Here is a tiny trained network, its code and every weight. The questions are about switching its units off for an input and a class, where a switched-off unit gives its printed mean instead of its output.

import numpy as np


def w(rows, s, z=0):
    codes = np.array(rows[::2]) - 128.0
    scale = np.full(codes.shape[1], s)
    scale[-1] = z or s
    return codes * scale


def f(y):
    return y / 2 * (1 + np.tanh(0.7978845608 * (y + 0.044715 * y**3)))


def log_softmax(a):
    a = a - a.max(-1, keepdims=True)
    return a - np.log(np.exp(a).sum(-1, keepdims=True))


def net(x, mask):
    res = np.array(x, float).reshape(1, 5) / 4 @ E
    y = f(res @ A[0][:, :-1].T + A[0][:, -1])
    res = res + np.where(mask, y, B[0][:, -1]) @ B[0][:, :-1]
    return log_softmax(res[-1] @ U[:, :-1].T + U[:, -1])


A, B = {}, {}
E = w([
[109,201,45,113,153,204,103,126],'x0',
[63,129,59,147,111,65,112,181],'x1',
[96,74,152,250,158,185,207,127],'x2',
[175,44,93,112,64,174,93,153],'x3',
[57,154,116,66,69,154,141,98],'x4',
],0.011)
A[0] = w([
[105,135,209,109,94,124,175,104,162],'N0',
[114,201,130,129,205,87,164,138,67],'N1',
[192,168,192,88,162,37,110,93,116],'N2',
[91,137,57,99,76,163,70,156,201],'N3',
[60,48,159,178,92,60,135,222,67],'N4',
[205,84,158,164,121,110,124,113,172],'N5',
[165,186,82,184,120,154,122,156,135],'N6',
[73,150,172,100,106,175,201,47,185],'N7',
[42,231,67,86,157,34,81,156,171],'N8',
[161,156,69,60,50,77,103,119,87],'N9',
[180,203,95,96,165,210,111,49,174],'N10',
[108,88,134,191,195,104,186,109,136],'N11',
[49,143,18,92,65,145,54,155,180],'N12',
[113,190,45,194,189,99,109,233,167],'N13',
[137,92,202,104,90,114,161,117,163],'N14',
[196,40,110,57,2,101,73,138,254],'N15',
[49,181,79,183,170,144,115,177,144],'N16',
],0.0087,0.005)
B[0] = w([
[90,141,93,200,150,133,113,119,172],'N0',
[141,39,125,109,148,144,90,84,165],'N1',
[65,211,243,154,136,150,49,236,184],'N2',
[111,134,119,115,71,119,179,57,197],'N3',
[157,104,122,94,148,208,159,93,197],'N4',
[165,138,117,140,167,101,54,141,189],'N5',
[151,100,132,93,165,155,98,94,155],'N6',
[74,163,99,200,167,129,147,78,188],'N7',
[255,153,252,51,183,85,200,139,228],'N8',
[116,139,164,51,41,12,141,74,193],'N9',
[118,99,118,112,159,233,83,102,197],'N10',
[144,88,52,132,103,64,160,126,196],'N11',
[89,158,151,107,100,87,196,39,218],'N12',
[137,68,148,46,101,114,100,68,199],'N13',
[128,136,69,186,139,117,107,122,181],'N14',
[109,29,87,79,24,70,53,142,254],'N15',
[115,85,72,154,90,126,120,56,182],'N16',
],0.0092,0.014)
U = w([
[229,116,122,155,178,75,175,132,53],'0',
[21,182,96,189,125,172,173,68,148],'1',
[163,141,173,64,95,48,162,108,170],'2',
[146,149,168,82,118,200,77,255,4],'3',
[209,146,204,130,228,204,104,146,184],'4',
[97,105,88,151,32,180,171,201,24],'5',
[123,134,160,155,119,34,57,209,124],'6',
[153,27,75,101,108,114,74,94,213],'7',
],0.0099,0.0034)

Each question gives the input, the list of numbers given to net, and the class t.
The units are the neurons (one row each of A and B). Each row of codes is followed by its name. A weight is (code - 128) times the scale printed after its matrix; where a second scale follows, it is the last column's (A, B and U).
mask holds one flag per neuron, in row order. A switched-off neuron (its flag False) gives its mean, the last column of its row in B, instead of its output. The means were averaged over made-up inputs and are rounded, as every weight is.
A unit's drop is (log p(t) with every unit on - log p(t) with that unit switched off) / (log p(t) with every unit on - log p(t) with every unit switched off).
The circuit of an input: a set's keep is (log p(t) with only the set's units on - log p(t) with every unit switched off) / (log p(t) with every unit on - log p(t) with every unit switched off). Starting from the 12 units with the biggest drops (on a tie, the unit counted first), units are removed one at a time, each time the one whose removal leaves the highest keep (on an exact tie, the one counted first), for as long as the keep stays at least 0.8.
circuit, biggest first: the units of the circuit, biggest drop first
top k neurons: the k neurons with the biggest drops, biggest first
drop when u is switched off: that unit's drop, to one decimal
input [-6,4,6,-8,3], class 1: top neuron	(N15)
input [-4,-2,1,-1,1], class 1: top 2 neurons	(N8; N15)
input [-6,-3,-1,-7,1], class 6: circuit, biggest first	(N2; N12)
input [0,4,2,-7,0], class 0: circuit, biggest first	(N15; N8; N9)
input [-8,7,3,-6,-7], class 7: top 4 neurons	(N13; N4; N11; N8)
input [5,-7,6,1,-1], class 4: top 3 neurons	(N12; N15; N3)
input [2,5,-2,3,-6], class 2: circuit, biggest first	(N10; N12)
input [4,-3,5,-2,0], class 1: top 2 neurons	(N15; N8)
input [-2,-3,4,-1,1], class 1: circuit, biggest first	(N8; N15)
input [-3,-4,6,-6,-1], class 1: top 2 neurons	(N8; N7)
input [-7,-2,4,-2,-8], class 0: top 2 neurons	(N11; N15)
input [0,-6,2,0,-1], class 4: top 2 neurons	(N15; N12)
input [2,-3,3,1,-5], class 4: top 2 neurons	(N15; N9)
input [-2,5,0,6,8], class 2: circuit, biggest first	(N12)
input [-2,4,7,-7,0], class 7: top 3 neurons	(N11; N1; N13)
input [0,0,-1,0,-2], class 6: top 2 neurons	(N4; N8)
input [-1,-2,-6,2,-2], class 6: drop when N10 is switched off	0.0
input [-3,0,0,-2,-6], class 6: drop when N8 is switched off	0.3
input [-2,-6,-5,1,-7], class 6: drop when N2 is switched off	0.1
input [-1,-7,8,-3,-1], class 1: circuit, biggest first	(N7)
